How the elements are linked:
from | ra bo zo se
z486 | z296 z193 z578 z607
z921 | z633 z73 z276 z999
z628 | z972 z296 z553 z27
z567 | z131 z104 z399 z526
z406 | z745 z520 z636 z613
z633 | z236 z921 z343 z529
z18 | z540 z945 z855 z289
z520 | z406 z673 z676 z434
z289 | z846 z834 z945 z236
z204 | z608 z379 z613 z578
z343 | z834 z276 z593 z921
z529 | z320 z999 z921 z975
z845 | z596 z652 z52 z540
z726 | z676 z745 z30 z879
z305 | z607 z787 z643 z687
z713 | z804 z975 z529 z557
z804 | z213 z713 z320 z179
z617 | z27 z607 z486 z354
z125 | z176 z389 z885 z96
z797 | z78 z158 z438 z442
z701 | z379 z553 z340 z628
z829 | z639 z858 z953 z67
z745 | z726 z406 z877 z534
z391 | z855 z565 z596 z290
z354 | z865 z953 z607 z829
z578 | z573 z972 z379 z193
z787 | z305 z865 z27 z81
z879 | z673 z534 z745 z608
z846 | z593 z289 z18 z550
z557 | z179 z131 z975 z807
z983 | z141 z884 z511 z676
z30 | z884 z877 z96 z745
z534 | z879 z613 z406 z204
z320 | z253 z529 z633 z713
z290 | z945 z593 z565 z343
z858 | z829 z500 z687 z439
z953 | z354 z687 z305 z858
z658 | z975 z399 z213 z567
z158 | z797 z747 z67 z598
z73 | z921 z253 z550 z213
z399 | z658 z179 z804 z104
z81 | z687 z639 z865 z666
z607 | z617 z305 z193 z953
z104 | z567 z416 z179 z428
z526 | z885 z428 z104 z230
z550 | z276 z236 z289 z253
z885 | z807 z526 z567 z389
z96 | z818 z141 z389 z877
z884 | z983 z30 z818 z726
z999 | z529 z213 z73 z658
z573 | z553 z578 z204 z486
z636 | z877 z676 z983 z520
z807 | z416 z885 z131 z125
z389 | z125 z230 z526 z141
z416 | z104 z807 z557 z176
z434 | z613 z340 z673 z701
z340 | z434 z608 z879 z553
z276 | z343 z550 z846 z73
z687 | z953 z81 z787 z500
z975 | z713 z658 z999 z131
z565 | z391 z540 z845 z593
z652 | z845 z855 z442 z18
z553 | z701 z573 z608 z296
z236 | z550 z633 z834 z320
z176 | z428 z125 z807 z818
z596 | z598 z845 z247 z565
z608 | z340 z204 z534 z573
z598 | z442 z596 z747 z391
z67 | z438 z439 z858 z747
z379 | z204 z701 z434 z972
z593 | z290 z846 z540 z276
z511 | z230 z818 z176 z884
z613 | z534 z434 z520 z379
z643 | z193 z27 z628 z787
z193 | z486 z643 z972 z305
z676 | z636 z726 z884 z673
z247 | z747 z52 z78 z845
z442 | z52 z598 z158 z855
z666 | z500 z438 z639 z797
z439 | z67 z78 z500 z247
z877 | z30 z636 z141 z406
z253 | z73 z320 z236 z804
z673 | z520 z879 z726 z340
z747 | z158 z247 z439 z596
z500 | z858 z666 z81 z78
z540 | z565 z18 z652 z846
z945 | z18 z290 z391 z834
z230 | z389 z511 z428 z983
z27 | z643 z617 z296 z865
z141 | z96 z983 z230 z636
z131 | z557 z567 z658 z885
z52 | z247 z442 z797 z652
z179 | z399 z557 z713 z416
z639 | z81 z829 z354 z438
z438 | z666 z67 z829 z158
z865 | z787 z354 z617 z639
z972 | z578 z628 z701 z643
z213 | z999 z804 z253 z399
z834 | z289 z343 z290 z633
z855 | z652 z391 z598 z945
z78 | z439 z797 z666 z52
z296 | z628 z486 z573 z617
z428 | z526 z176 z416 z511
z818 | z511 z96 z125 z30

The rows follow the links: the fewer symbols apart two elements are, the more alike their rows tend to be.

Each row is also shifted at random along 6 hidden directions that mean nothing.

Name the element of each row.
-24,-3,-2,-25,-7,-3,-10,-13,-4,24,1,10,-14,12,8,-9,-13,-9,5,9,-1,4,-4,-14,-6,2,-7,3,-8,1,3,12,-5,11,7,6,3,7,5,4,6,-2,-4,-13,0 -> z596
14,7,1,9,-1,-5,-4,-6,-11,-13,-4,0,2,0,5,-4,-13,4,-7,9,8,9,8,-9,-18,0,-5,5,-1,8,0,13,-15,1,12,-3,15,9,9,-2,-4,12,6,3,-7 -> z52
12,-1,-13,46,17,17,12,-8,11,6,-1,1,10,-6,-7,-5,28,22,-17,3,12,-7,9,1,-3,-8,8,-11,20,10,10,-8,-19,-23,4,-31,11,-8,-24,16,4,15,6,10,-12 -> z125
-31,-8,-4,-29,-6,6,1,-3,1,23,1,7,-1,-8,-4,4,8,-11,8,-5,-2,-8,-15,10,7,-5,3,-26,13,-11,5,-12,25,4,-7,9,-7,2,-9,-2,10,-13,-12,-5,5 -> z389
-27,5,2,-2,9,13,-9,10,-3,14,12,1,-2,16,-10,-13,-15,-13,-1,-8,-5,-10,-3,24,5,-2,-9,-11,-4,-5,3,1,-3,-8,-21,7,2,17,0,5,-7,5,12,6,10 -> z617
32,1,3,-3,18,19,-21,-8,-11,25,3,11,9,-13,6,-4,18,-1,5,10,2,-10,-2,-6,13,-12,-8,11,1,-4,5,4,0,-16,1,-12,-14,-13,-15,12,18,7,-9,-6,-9 -> z320
-20,4,-1,20,12,2,-4,-9,-9,3,4,2,-3,3,5,-10,-3,9,-10,11,5,-4,2,-16,-6,-14,-12,12,-10,11,10,21,-23,-14,9,-8,13,6,1,8,6,20,3,3,-9 -> z391
-6,5,-3,-5,1,-2,-6,2,-5,-3,-5,11,-11,-3,6,3,-2,-2,1,8,7,4,-8,-9,9,-10,-14,14,-2,-2,3,1,3,3,0,9,-6,0,8,-8,5,2,-11,-7,-17 -> z343
-29,4,-3,-4,-6,-9,4,1,11,-3,1,3,-1,10,9,4,10,9,1,10,17,2,2,-1,1,6,1,15,17,0,-2,-10,-10,7,11,-9,-14,-14,-14,-2,10,-14,8,-10,-7 -> z658
1,-13,0,4,8,14,1,-13,10,14,2,-1,3,-15,-4,-4,17,-5,5,-9,-19,2,6,-3,6,7,15,-7,-9,-1,-13,-13,1,-10,-2,-8,-5,-13,-4,15,-4,-6,-9,1,-5 -> z676
-32,-17,-1,9,-18,-28,10,2,16,11,-8,-10,-4,31,1,5,-10,22,-3,-1,-9,24,-11,-1,-16,18,5,10,-9,2,2,8,1,7,11,-16,6,6,8,-15,-1,-5,15,13,11 -> z500
-42,8,12,-10,29,43,-16,-12,-11,20,13,6,4,-2,2,-18,-2,-22,-2,-7,-14,-14,16,18,5,1,4,-5,-10,-8,-22,-2,-7,-24,-3,3,-9,-5,-3,27,-3,-3,6,5,0 -> z340
-40,5,0,-5,13,10,-1,7,0,12,9,-4,2,22,-7,-5,-10,-1,-6,-15,-11,-16,4,15,8,-1,-5,-6,-9,-6,2,12,9,-4,-15,7,6,12,4,1,-2,1,9,10,28 -> z628
-31,4,10,13,4,10,-5,0,-14,-11,-20,5,-7,-11,13,9,-6,7,-9,9,4,8,-7,-9,2,-12,-8,19,-11,-1,1,7,9,-11,13,4,-5,-8,11,-10,1,15,-9,9,-21 -> z289
19,4,-9,-19,5,-2,-5,-3,-1,20,8,10,5,10,3,5,15,6,0,8,12,-8,-7,5,9,-8,-9,3,20,-7,5,-2,9,1,2,-7,-10,-4,-13,-3,22,-13,1,-6,2 -> z804
32,5,1,-12,-20,-42,6,12,-17,-41,8,-13,6,0,-4,8,-23,-1,5,2,8,9,-6,2,-19,-4,-9,-6,4,6,0,13,1,18,3,15,17,24,20,-25,-3,-3,10,5,8 -> z797
37,15,-13,0,17,2,-13,4,-20,-4,-5,12,6,-8,-2,10,2,6,-9,4,10,-4,0,-5,14,-22,-23,6,6,-4,8,13,17,-3,-7,6,8,10,14,-16,9,13,-13,8,-8 -> z276
26,-7,7,13,10,7,5,-6,1,-15,15,-10,9,-22,-6,-7,14,-9,5,-9,-14,-7,10,1,2,0,12,-7,-9,6,-14,-8,-13,-14,-3,-3,-2,-9,-6,17,-6,-3,0,2,-3 -> z406
2,0,-2,3,0,5,3,2,-3,-14,9,1,5,-27,-9,-2,11,-14,6,-1,4,-7,1,7,5,-8,3,-21,13,2,1,-17,-4,-2,-10,6,-1,1,-9,6,-4,0,-6,-6,-11 -> z511
23,1,-9,-21,-12,-10,21,2,22,-9,7,-2,-13,20,-2,1,-4,-5,1,-12,-1,-3,5,8,1,13,11,-8,7,-2,-13,-14,3,21,-1,16,-2,1,2,-3,-6,-28,4,-7,12 -> z608
3,8,0,7,4,-8,0,4,-17,-21,3,1,-3,-10,3,2,-8,2,-5,7,10,-5,-7,-9,1,-24,-17,5,-5,6,11,15,-3,-7,4,12,9,10,10,-9,6,15,-3,4,-10 -> z945
-4,18,9,-10,15,7,-18,6,-27,-17,8,2,21,-22,3,4,7,-8,5,9,13,-12,5,7,5,-13,-10,5,12,-4,-3,4,3,-9,-2,2,-9,-5,-5,-2,10,4,1,0,-3 -> z975
-10,7,19,-13,2,18,-2,7,-11,-20,-12,-10,3,-13,3,7,-15,-13,3,-15,-14,-9,8,7,2,8,14,-2,-16,-6,-13,2,20,5,-4,21,-6,-7,12,-2,-15,0,-7,3,19 -> z553
-34,4,-4,10,14,-8,-4,2,-6,4,-2,-1,12,11,5,12,11,24,-9,6,6,-1,-3,-1,7,-11,-11,24,4,-4,3,12,9,-13,8,-16,-3,-7,-2,-11,21,1,5,14,1 -> z529
7,3,11,15,1,7,-3,3,-6,-25,13,-8,12,-42,-5,-8,18,-16,13,5,6,-15,7,-5,1,-7,8,-10,6,11,6,-11,-24,-7,-9,-3,-6,-12,-23,21,-4,12,-4,-17,-9 -> z428
-13,-8,19,-17,-2,10,7,-4,-5,-10,-2,-11,3,-16,4,6,-2,-13,7,-12,-19,-2,-3,8,-1,5,19,-7,-14,-8,-20,-8,19,-5,6,13,-13,-14,5,1,-4,-15,-4,6,5 -> z879
-15,2,0,0,-7,-19,0,0,-9,-12,2,-4,3,14,2,0,-19,7,-6,7,6,13,-1,1,-19,1,-7,3,0,5,-3,14,-7,4,11,-2,14,16,12,-12,-1,2,14,10,0 -> z158
-3,6,-10,-17,8,18,-7,-11,1,36,-20,17,6,10,9,11,13,14,-9,5,10,-2,2,1,3,5,5,-1,23,-11,3,-3,27,4,9,-13,-9,-13,-12,-4,15,-7,-8,0,6 -> z557
34,5,-9,-2,15,13,-4,6,5,23,24,4,-2,18,-16,-20,-2,-12,-2,-9,-2,-24,2,19,10,-7,-11,-20,4,-1,11,2,-12,-7,-25,4,9,19,-11,17,-1,3,10,-2,17 -> z193
-8,2,-7,8,2,-15,23,3,17,-25,18,-11,-1,17,-5,-3,2,5,-7,-11,-1,-3,11,11,-2,4,5,0,5,6,-15,-8,-16,0,2,3,5,2,1,1,-4,-19,17,7,4 -> z613
21,-2,-9,-8,-1,-2,-1,-11,1,24,5,11,-14,11,3,-8,0,1,-3,9,5,-7,-10,-14,-1,-14,-12,-2,-1,6,15,12,-8,0,5,2,9,10,-4,6,13,4,-5,-8,-4 -> z565
-33,4,1,-2,-9,-4,3,1,10,-7,-8,1,1,-2,9,7,10,6,4,9,12,4,7,-7,0,12,8,13,13,2,-1,-10,-6,13,9,-7,-12,-19,-14,0,3,-8,-1,-16,-2 -> z131
-16,-7,20,-34,-1,34,-16,-10,-19,28,-13,7,7,-39,5,5,9,-26,18,-1,-12,-14,-16,4,5,-5,16,-27,0,-15,4,-10,36,-6,-3,10,-20,-16,-14,10,6,0,-26,-10,3 -> z176
8,-8,13,-3,-12,13,-5,-17,1,18,-18,5,-17,-8,18,-6,-6,-6,5,14,-4,9,-4,-24,-13,8,11,8,-17,6,3,5,-11,3,20,-1,-7,-14,-4,13,-3,9,-10,-16,-13 -> z845
10,-10,17,-8,-23,-1,7,-6,-1,-6,-15,-2,-22,-16,16,3,-8,-7,11,11,-1,6,-19,-22,-7,-4,8,8,-18,5,7,1,-2,7,18,14,-11,-14,-1,0,0,4,-13,-15,-15 -> z540
-20,4,-11,30,8,-2,9,-4,6,2,-1,6,-12,18,5,-4,2,23,-19,11,13,3,-4,-9,-1,-16,-14,16,0,9,11,11,-20,-15,14,-12,10,3,0,-2,9,13,8,9,-20 -> z290

From each start, follow one symbol. Which element do you reach?
Answers are names.
start 23,5,21,3,5,24,-9,12,-12,-9,5,-7,2,-17,-5,-10,-13,-24,8,-7,-10,-16,-1,16,3,-3,3,-14,-13,-2,3,-1,-4,-10,-18,14,-5,2,-4,11,-14,15,2,-2,7
bo z27
start 49,-2,-4,16,-3,5,13,1,1,-22,-11,-1,6,-29,-7,10,14,1,-3,-4,6,1,1,2,0,-4,11,-22,16,2,2,-18,10,0,-3,1,5,-4,-4,-3,-7,4,-11,5,-12
ra z511
start 6,7,4,-6,5,0,-1,16,-5,-9,17,-8,3,6,-13,-7,-12,-12,3,-14,-6,-20,0,17,8,-6,-7,-14,-5,-2,6,6,3,2,-23,18,6,16,3,1,-6,2,7,1,24
ra z296
start 34,-12,6,7,-8,-5,21,-4,18,-19,9,-13,-3,-10,-1,-2,10,-4,5,-9,-10,1,3,0,-3,7,20,-4,-5,5,-14,-16,-12,-1,7,2,-8,-14,-7,11,-7,-15,3,-2,-3
ra z520
start 1,-3,-14,-33,-10,0,15,-5,30,26,7,8,-21,36,-1,-6,-3,-7,1,-11,-6,-4,4,8,7,18,8,-9,6,-7,-10,-13,4,23,-4,14,-6,1,-4,6,-2,-34,3,-14,17
bo z701
start -15,-14,18,25,-2,8,11,-5,5,-25,-13,-18,7,-28,3,7,10,5,3,-9,-20,11,7,-8,-5,10,26,8,-21,3,-19,-12,1,-13,11,-8,-9,-26,3,6,-14,2,-7,11,-8
zo z30
start -60,0,4,-5,0,11,11,2,10,10,-21,-6,-5,28,5,12,-12,15,-13,-16,-15,1,4,7,0,15,13,6,-13,-9,-9,7,30,5,6,5,-1,-6,12,-12,-6,-9,1,16,27
bo z578
start -6,1,-15,7,0,-6,4,-14,9,22,-6,9,-10,30,6,-4,-7,20,-16,10,8,11,5,-12,-16,6,-5,7,5,6,4,12,-13,4,17,-14,17,11,3,-1,4,3,9,5,-3
bo z598
start -22,-3,2,21,-12,-11,27,11,28,-20,-6,-17,-11,25,-1,4,-7,16,-8,-11,-5,1,6,1,-3,16,14,12,-10,6,-1,-1,-8,11,3,2,2,-6,1,-3,-14,-6,13,2,17
se z643
start -11,-4,10,-10,4,13,-16,-6,-8,19,-12,6,-1,-10,13,6,10,0,7,8,-5,2,-8,-12,11,-3,-3,21,-11,-7,0,2,12,-8,7,-5,-20,-21,-4,1,12,3,-14,-6,-8
zo z550
start -3,-20,-5,9,-19,-24,12,-5,23,22,-5,-6,-9,33,1,-2,-6,19,-1,3,-6,21,-12,-3,-17,18,7,7,-5,3,4,2,-9,7,13,-20,4,3,-2,-6,0,-8,16,5,5
zo z639
start -11,5,-4,-27,-2,-20,-3,7,-8,-2,8,2,9,5,2,12,6,4,7,4,9,-7,-11,4,9,-11,-13,9,13,-9,4,4,18,7,0,6,-10,0,0,-17,21,-16,-1,-2,9
zo z253
start 6,-10,-3,-7,-16,-5,-2,5,18,24,-9,5,-13,21,-4,-3,-12,-4,6,-4,-8,15,-8,6,-1,20,2,-3,-4,-5,3,-8,4,15,-10,-1,-2,7,3,-5,-12,-5,3,-5,5
bo z687
start -11,8,-5,4,12,-3,-8,-1,-12,-1,20,7,-6,2,-1,-13,-4,-4,-3,10,10,-12,-4,-6,3,-26,-24,3,-3,8,12,16,-23,-12,-3,5,11,16,1,6,11,14,3,-3,-10
ra z540
start -8,-7,3,-4,-12,7,2,9,11,17,-12,2,-14,19,-2,-1,-15,-4,1,-6,-6,8,-10,15,0,13,4,-8,-3,-9,2,-9,12,6,-8,6,-5,5,4,-7,-12,-4,4,4,5
se z687
start 31,-16,-8,8,-11,-4,1,-5,22,39,-12,3,-9,27,-3,-6,-2,11,-1,0,-8,19,-6,-2,-8,20,6,-1,-3,-1,6,-3,-3,7,-1,-19,3,3,-4,2,-5,-1,5,0,5
bo z829
start -12,-3,6,-13,4,4,-16,-11,-13,28,10,5,3,10,1,-14,-14,-11,2,8,-4,6,-5,7,-13,1,-6,-6,-4,-1,-1,11,-10,-11,5,-7,4,13,0,9,5,3,12,2,-2
bo z797
